In the rows, 128 means zero.
Each row is followed by its group and then its class within the group.
[ 99 137 137 117 127 141 121 134 137 128 135 124 138 129 141 129 128 130
 131 165 126 122  44]	(12).A
[131 118 141 128 131 149 117 128 138 124 128 130 141 124 123 130 125 130
 128 142 124 109 116]	(10).W
[132 130 129 127 133 104 130 135 131 124 123 127 146 128 142 126 124 137
 131 151 129 126  85]	(11).N
[140 128 138 131 124 190 127 139 118 118 125 136 133 121 132 130 135 130
 151 149 134 136  48]	(9).X
[144 127 139 135 130 108 139 155 130 124 135 134 144 133 134 127 124 137
 135 138 132 134  80]	(11).E
[ 92 142 130 126 123 151 131 118 130 127 139 131 147 117 131 128 129 142
 145 150 128 128  67]	(12).A
[130 134 131 128 124 112 131 135 135 132 133 123 129 125 133 142 129 136
 128 156 126 141  32]	(11).E
[114 132 138 127 122 141 132 138 140 130 123 124 132 114 129 120 139 140
 131 127 126 132  81]	(9).D
[132 152 130 122 133 139 134 136 120 118 140 118 149 120 130 122 126 135
 126 137 133 111 148]	(10).W
[112 150 138 112 128 139 129 132 130 133 134 124 140 120 127 123 142 161
 142 139 140 128  92]	(10).H
[136 127 131 114 128 123 136 148 128 122 131 131 147 130 138 118 124 125
 131 133 127 143 110]	(11).N
[109 125 132 129 126 137 138 139 131 114 132 123 143 136 126 134 123 134
 134 161 126 140  24]	(11).C
[113 126 136 114 128 128 134 142 125 129 141 143 143 117 114 102 142 138
 150 157 132 132  88]	(12).T
[125 135 130 118 130 136 135 128 128 109 136 133 148 135 130 139 136 137
 130 147 135 146  94]	(12).T
[129 133 138 131 132 125 130 139 132 118 109 132 139 129 127 125 125 127
 129 141 126 142  72]	(9).D
[129 116 135 127 127 134 124 152 122 109 130 140 160 131 142 123 121 123
 135 140 130 145  76]	(11).N
[135 133 145 114 120 136 140 139 125 101 136 123 141 128 125 126 124 138
 126 125 128 142  53]	(11).E
[130 122 120 132 123 132 143 127 128 122 134 127 140 137 128 136 129 134
 134 167 147 144  69]	(11).E
[118 136 132 132 120 151 136 141 129 107 132 115 144 130 133 132 121 120
 127 154 119 130  47]	(9).X
[120 124 136 139 138 150 134 138 136 113 138 127 137 121 128 115 119 132
 133 122 130 109 115]	(10).W
[131 143 141 116 129 157 131 129 141 133 141 117 145 127 127 121 117 137
 136 170 129 119 104]	(10).F
[127 131 128 132 128 133 136 151 133 124 127 131 131 129 140 130 122 126
 128 195 134 116  50]	(10).F
[109 119 126 114 137 151 111 144 132  99 146 127 164 138 122 133 139 136
 143 161 150 131 101]	(12).J
[121 142 131 125 121 133 130 143 134 127 137 128 144 135 132 129 134 133
 120 191 124 125  15]	(11).N
[110 129 129 131 123 159 133 140 130 118 252 132 164 134 134 133 126 129
 132 155 133 132  70]	(12).A
[120 136 132 141 128 138 134 137 130 111 134 128 127 127 142 129 130 134
 134 140 133 139  73]	(9).X
[133 134 132 125 128 125 131 139 121 133 133 125 141 130 124 123 139 127
 125 148 129 145  60]	(11).E
[130 133 139 101 126 151 132 125 123 132 142 136 142 131 124 121 129 130
 135 171 120 112  84]	(10).F
[130 119 135 126 125 122 128 142 105 112 141 118 143 132 130 124 125 138
 140 147 130 124  58]	(11).C
[112 129 137 131 128 148 130 133 121 119 131 122 142 131 133 133 119 127
 131 151 126 132  51]	(9).X
[113 131 139 126 136 141 130 140 145 136 136 139 141 124 127 103 127 148
 129 163  87 144  38]	(11).C
[118 135 145 133 130 132 136 143 134 134 125 135 141 135 128 136 125 134
 133 208 124 138   4]	(9).P
[127 143 131 123 124 114 137 130 130 129 137 131 133 127 130 130 126 137
 147 147 128 139  40]	(11).C
[124 106 149 122 127 140 134 129 120 124 125 127 157 124 135 134 132 131
 135 130 128 150  97]	(9).D
[124 129 155 113 122 145 129 155 127 124 130 125 166 121 131 125 133  40
 135 140 126 139  70]	(11).C
[128 124 129 119 125 138 108 128 118 137 131 122 124 122 129 117 123 132
 140 113 115 119 135]	(10).F
[125 135 123 126 132 150 134 156 130 122 130 132 155 130 130 120 124 134
 133 134 141 146 106]	(9).X
[114 133 132 121 125 140 133 132 126 122 120 124 110 136 133 116 112 143
 123 132 132 142  55]	(9).D
[122 142 131 128 127 169 142 138 127 114 124 125 142 125 125 123 138 142
 133 127 128 139  97]	(9).X
[128 130 133 125 121 132 123 139 127 122 118 134 150 117 125 133 124 136
 134 151 124 130  82]	(11).C
[125 133 133 123 116 130 127 148 127 125 127 124 139 133 137 120 122 130
 145 135 130 150 101]	(9).P
[129 134 133 131 128 134 129 130 126 141 135 129 147 125 138 122 142 132
 132 117 124 132  83]	(11).N
[117 125 142 107 123 134 140 120 130 136 133 129 146 127 126 130 132 135
 123 155 132 127  50]	(12).T
[129 136 126 117 125 136 128 124 126 129 146 127 127 135 141 127 125 134
 130 154 126 129  57]	(11).E
[116 132 127 121 123 152 137 156 130 108 153 132 144 129 128 128 156 141
 139 139 124 131  72]	(9).X
[111 131 133 124 124 138 133 134 133 122 122 133 138 122 137 126 122 121
 107 133 132 116 111]	(10).H
[136 136 127 121 127 127 136 137 124 128 133 121 139 124 133 119 118 138
 133 168 127 116  99]	(11).N
[126 127 140 118 119 122 137 129 131 137 119 115 128 137 126 128 129 153
 130 129 122 143  89]	(11).N
[128 132 127 122 129 137 130 137 120 108 136 123 157 129 138 123 126 126
 137 131 125 141 107]	(11).N
[125 134 147 127 126 136 129 143 116 176 131 133 141 116 128 126 128 134
 136 150 127 136  66]	(9).X

Each row is followed by its group and then its class within the group.
[131 127 130 132 122 123 134 120 129 127 131 133 129 104 138 122 125 129
 134 126 127 131 135]	U.Z858
[130 131 133 133 133 128 135 130 129 132 129 127 131 113 137 123 129 132
 133 133 131 132 132]	S.Z886
[128 129 133 129 128 127 133 125 127 127 130 126 131 125 132 128 127 130
 131 133 128 128 129]	S.Z876
[135 127 125 128 126 141 132 130 130 131 127 127 128 111 130 123 128 127
 127 126 131 129 129]	U.Z24
[125 129 135 127 135 125 133 129 129 128 125 127 129 130 132 122 129 129
 127 142 131 130 131]	S.Z876
[138 130 127 128 124 121 135 134 127 128 128 121 132 107 135 121 125 128
 130 126 130 132 136]	U.Z760
[130 131 132 134 130 126 135 128 128 129 125 127 132 114 138 124 129 127
 129 136 129 130 139]	S.Z886
[127 130 129 128 125 120 135 128 129 128 133 125 126 129 128 120 125 127
 132 128 128 125 132]	U.Z760
[130 128 129 129 132 121 130 128 128 129 129 127 131 127 133 128 125 132
 129 136 129 128 137]	S.Z284
[130 130 132 126 133 118 131 137 129 128 130 130 130 114 133 129 129 131
 131 136 129 124 129]	U.Z858
[132 127 128 129 127 124 132 131 133 126 128 130 128 113 128 124 128 126
 129 124 128 126 130]	U.Z24
[124 131 130 133 128 130 133 123 129 113 122 125 129 124 133 125 128 127
 130 125 128 126 131]	S.Z876
[134 129 145 130 123 124 117 136 128 128 129 127 131 113 134 123 132 131
 132 128 129 127 131]	U.Z760
[134 133 129 127 127 121 133 124 130 128 125 126 127 105 126 123 132 128
 127 126 128 127 134]	U.Z24
[132 126 128 129 125 123 137 134 129 129 131 126 129 115 135 124 130 132
 132 128 130 125 135]	U.Z760
[121 125 129 121 131 124 130 134 131 129 128 130 128 128 126 125 130 128
 128 131 130 121 126]	U.Z760
[140 131 128 130 125 117 131 128 128 128 130 127 128 107 134 122 133 130
 134 126 127 127 134]	U.Z24
[128 131 135 129 129 122 132 128 126 127 124 129 130 107 128 125 130 132
 130 138 129 129 136]	S.Z876
[127 128 129 129 134 129 128 129 129 129 124 130 127 135 127 130 123 126
 127 136 129 126 129]	S.Z284
[129 129 132 124 130 128 133 121 128 127 126 128 127 109 134 126 130 130
 132 138 130 128 140]	S.Z876
[129 130 129 137 126 122 137 131 128 128 133 128 128 105 132 127 129 131
 130 127 131 124 131]	U.Z858
[129 129 132 129 133 120 135 133 126 129 129 126 129 133 129 123 128 130
 130 134 129 128 131]	S.Z284
[127 131 131 134 132 117 134 130 129 131 127 127 131 130 133 122 128 129
 131 140 129 132 133]	S.Z284
[124 125 130 129 133 120 132 132 128 128 130 127 130 133 134 126 126 131
 131 135 129 128 134]	S.Z284
[132 130 131 128 125 124 134 123 127 129 129 125 129 113 137 124 129 129
 134 128 131 136 137]	S.Z876
[131 133 131 127 127 129 135 124 125 127 128 124 132 118 136 127 132 132
 130 133 131 131 127]	S.Z876
[133 131 127 130 127 122 131 127 124 130 126 125 135 122 132 119 129 130
 130 128 128 130 130]	U.Z24
[130 129 132 131 128 124 133 131 122 131 130 127 131 124 129 125 130 127
 131 138 130 134 133]	S.Z886
[129 134 129 130 126 120 134 129 129 128 131 130 130 108 124 122 128 133
 130 131 128 129 133]	U.Z24
[136 129 135 132 133 126 133 127 127 132 130 127 134 120 129 123 131 128
 129 140 130 139 135]	S.Z886
[130 128 129 128 123 125 126 137 129 128 128 128 127 113 131 122 128 127
 127 128 130 126 129]	U.Z24
[134 130 130 131 125 126 130 129 129 128 131 127 128 102 130 123 128 128
 130 125 126 132 129]	U.Z24
[121 130 134 135 129 117 135 124 131 125 126 125 132 123 135 124 128 129
 132 131 131 131 135]	S.Z876
[126 126 126 130 126 123 131 131 133 129 129 126 127 126 134 122 129 131
 131 126 130 126 130]	U.Z760
[132 134 133 131 127 129 134 128 127 130 123 124 130 112 129 125 130 131
 131 137 126 131 136]	S.Z876
[126 128 131 130 125 122 136 132 134 125 132 130 129 106 131 124 130 128
 132 123 131 129 130]	U.Z858
[129 127 126 129 127 120 133 136 131 128 124 127 130 121 128 121 128 130
 125 122 129 122 129]	U.Z760
[127 129 129 129 124 117 130 128 118 128 124 122 126 118 126 125 129 127
 126 131 129 132 132]	U.Z24
[127 129 125 126 124 120 135 136 130 126 131 128 129 121 132 120 130 125
 130 125 131 126 128]	U.Z760
[131 128 127 129 126 125 133 130 128 124 129 127 132 117 130 124 125 125
 132 125 135 127 132]	U.Z760
[129 131 127 132 126 127 132 138 130 130 128 133 130 112 130 125 130 126
 132 130 130 121 134]	U.Z760
[131 131 130 130 130 123 132 132 123 135 126 128 130 128 131 127 130 131
 130 132 131 130 129]	S.Z886
[128 131 146 128 128 119 135 129 126 130 127 127 131 128 130 125 131 132
 128 137 131 130 135]	S.Z284
[130 129 131 128 124 128 127 131 127 127 132 128 127 109 134 124 126 128
 123 127 129 127 133]	U.Z858

Each row is followed by its group and then its class within the group.
[125 129 130 124 123 132 128 122 129 131 127 126 130 128 130 126 126 128
 126 122 127 128 128]	B.Z267
[128 130 129 128 129 119 127 128 128 133 128 129 132 130 126 134 127 127
 128 130 131 127 126]	L.Z116
[125 127 131 128 123 132 127 127 128 127 126 127 129 125 132 121 126 128
 127 124 121 129 130]	B.Z50
[129 132 126 125 129 119 128 127 129 132 128 132 130 131 128 133 129 123
 129 128 131 130 126]	L.Z116
[129 129 125 127 128 131 127 129 130 129 128 133 129 122 128 127 135 132
 132 129 128 129 128]	M.Z482
[130 130 127 128 130 135 126 129 129 128 130 131 127 125 129 125 132 131
 131 127 133 129 128]	M.Z482
